Here is a tiny trained network, its code and every weight. The questions are about switching its units off for an input and a class, where a switched-off unit gives its printed mean instead of its output.

import numpy as np


def w(rows, s, z=0):
    codes = np.array(rows[::2]) - 128.0
    scale = np.full(codes.shape[1], s)
    scale[-1] = z or s
    return codes * scale


def f(y):
    return y / 2 * (1 + np.tanh(0.7978845608 * (y + 0.044715 * y**3)))


def log_softmax(a):
    a = a - a.max(-1, keepdims=True)
    return a - np.log(np.exp(a).sum(-1, keepdims=True))


def net(x, mask):
    res = np.array(x, float).reshape(1, 7) / 4 @ E
    y = f(res @ A[0][:, :-1].T + A[0][:, -1])
    res = res + np.where(mask, y, B[0][:, -1]) @ B[0][:, :-1]
    return log_softmax(res[-1] @ U[:, :-1].T + U[:, -1])


A, B = {}, {}
E = w([
[107,254,40],'x0',
[251,179,201],'x1',
[89,105,60],'x2',
[186,89,60],'x3',
[197,22,75],'x4',
[165,174,168],'x5',
[188,162,17],'x6',
],0.0058)
A[0] = w([
[72,177,85,110],'neuron 1',
[96,91,212,143],'neuron 2',
[41,149,167,136],'neuron 3',
[219,249,136,161],'neuron 4',
[46,87,86,165],'neuron 5',
[144,109,118,167],'neuron 6',
[178,70,75,255],'neuron 7',
[186,139,140,115],'neuron 8',
],0.015,0.007)
B[0] = w([
[72,177,68,173],'neuron 1',
[159,100,193,190],'neuron 2',
[216,241,152,186],'neuron 3',
[154,19,22,243],'neuron 4',
[64,203,160,199],'neuron 5',
[94,122,144,153],'neuron 6',
[2,109,162,244],'neuron 7',
[119,72,135,161],'neuron 8',
],0.021,0.011)
U = w([
[106,170,86,2],'0',
[206,111,10,193],'1',
[183,249,43,145],'2',
[253,88,182,68],'3',
[133,100,145,85],'4',
[139,93,87,204],'5',
],0.0079,0.0044)

Each question gives the input, the list of numbers given to net, and the class t.
The units are the neurons (one row each of A and B). Each row of codes is followed by its name. A weight is (code - 128) times the scale printed after its matrix; where a second scale follows, it is the last column's (A, B and U).
mask holds one flag per neuron, in row order. A switched-off neuron (its flag False) gives its mean, the last column of its row in B, instead of its output. The means were averaged over made-up inputs and are rounded, as every weight is.
A unit's drop is (log p(t) with every unit on - log p(t) with that unit switched off) / (log p(t) with every unit on - log p(t) with every unit switched off).
The circuit of an input: a set's keep is (log p(t) with only the set's units on - log p(t) with every unit switched off) / (log p(t) with every unit on - log p(t) with every unit switched off). Starting from all 8 units, units are removed one at a time, each time the one whose removal leaves the highest keep (on an exact tie, the one counted first), for as long as the keep stays at least 0.8.
circuit, biggest first: the units of the circuit, biggest drop first
most important unit: the unit with the biggest drop
top k neurons: the k neurons with the biggest drops, biggest first
drop of u: that unit's drop, to one decimal
input [-7,8,-6,-7,6,1,-4], class 3: circuit, biggest first -> (neuron 2)
input [-3,-6,0,-8,6,3,7], class 0: circuit, biggest first -> (neuron 4; neuron 5)
input [-6,-3,8,-3,7,0,-4], class 4: circuit, biggest first -> (neuron 2; neuron 4)
input [7,-1,2,5,-3,3,-2], class 1: circuit, biggest first -> (neuron 4; neuron 7)
input [6,5,7,5,-6,-4,-8], class 2: circuit, biggest first -> (neuron 3; neuron 7)
input [-2,8,-5,-4,-2,-3,-1], class 3: top 4 neurons -> (neuron 2; neuron 1; neuron 7; neuron 8)
input [5,-3,0,7,-1,-2,7], class 0: circuit, biggest first -> (neuron 7; neuron 1)
input [7,-1,0,6,-1,3,-7], class 2: circuit, biggest first -> (neuron 7; neuron 8)
input [-4,2,8,4,-1,-7,6], class 0: circuit, biggest first -> (neuron 4; neuron 7)
input [-4,2,8,-1,4,-8,7], class 0: top 3 neurons -> (neuron 4; neuron 5; neuron 2)
input [-6,6,-5,-3,4,6,7], class 1: top 2 neurons -> (neuron 4; neuron 5)
input [-1,-6,-4,3,7,-7,-2], class 0: top 2 neurons -> (neuron 5; neuron 4)
input [-8,-2,-8,5,2,7,3], class 4: top 2 neurons -> (neuron 7; neuron 4)
input [-6,0,-1,8,7,-5,7], class 0: circuit, biggest first -> (neuron 7)
input [0,4,-8,2,2,1,0], class 1: top 2 neurons -> (neuron 4; neuron 5)
input [-7,1,2,6,5,5,2], class 4: top 2 neurons -> (neuron 4; neuron 7)
input [-3,2,8,6,6,7,-5], class 4: top 3 neurons -> (neuron 4; neuron 7; neuron 1)
input [6,7,0,7,-3,-5,8], class 1: drop of neuron 4 -> 1.3
input [-8,-2,1,6,3,0,5], class 4: drop of neuron 7 -> 0.3
input [5,-8,-4,-4,-2,5,-4], class 2: drop of neuron 5 -> 0.0
input [1,-5,-5,4,-3,-8,3], class 0: most important unit -> neuron 3
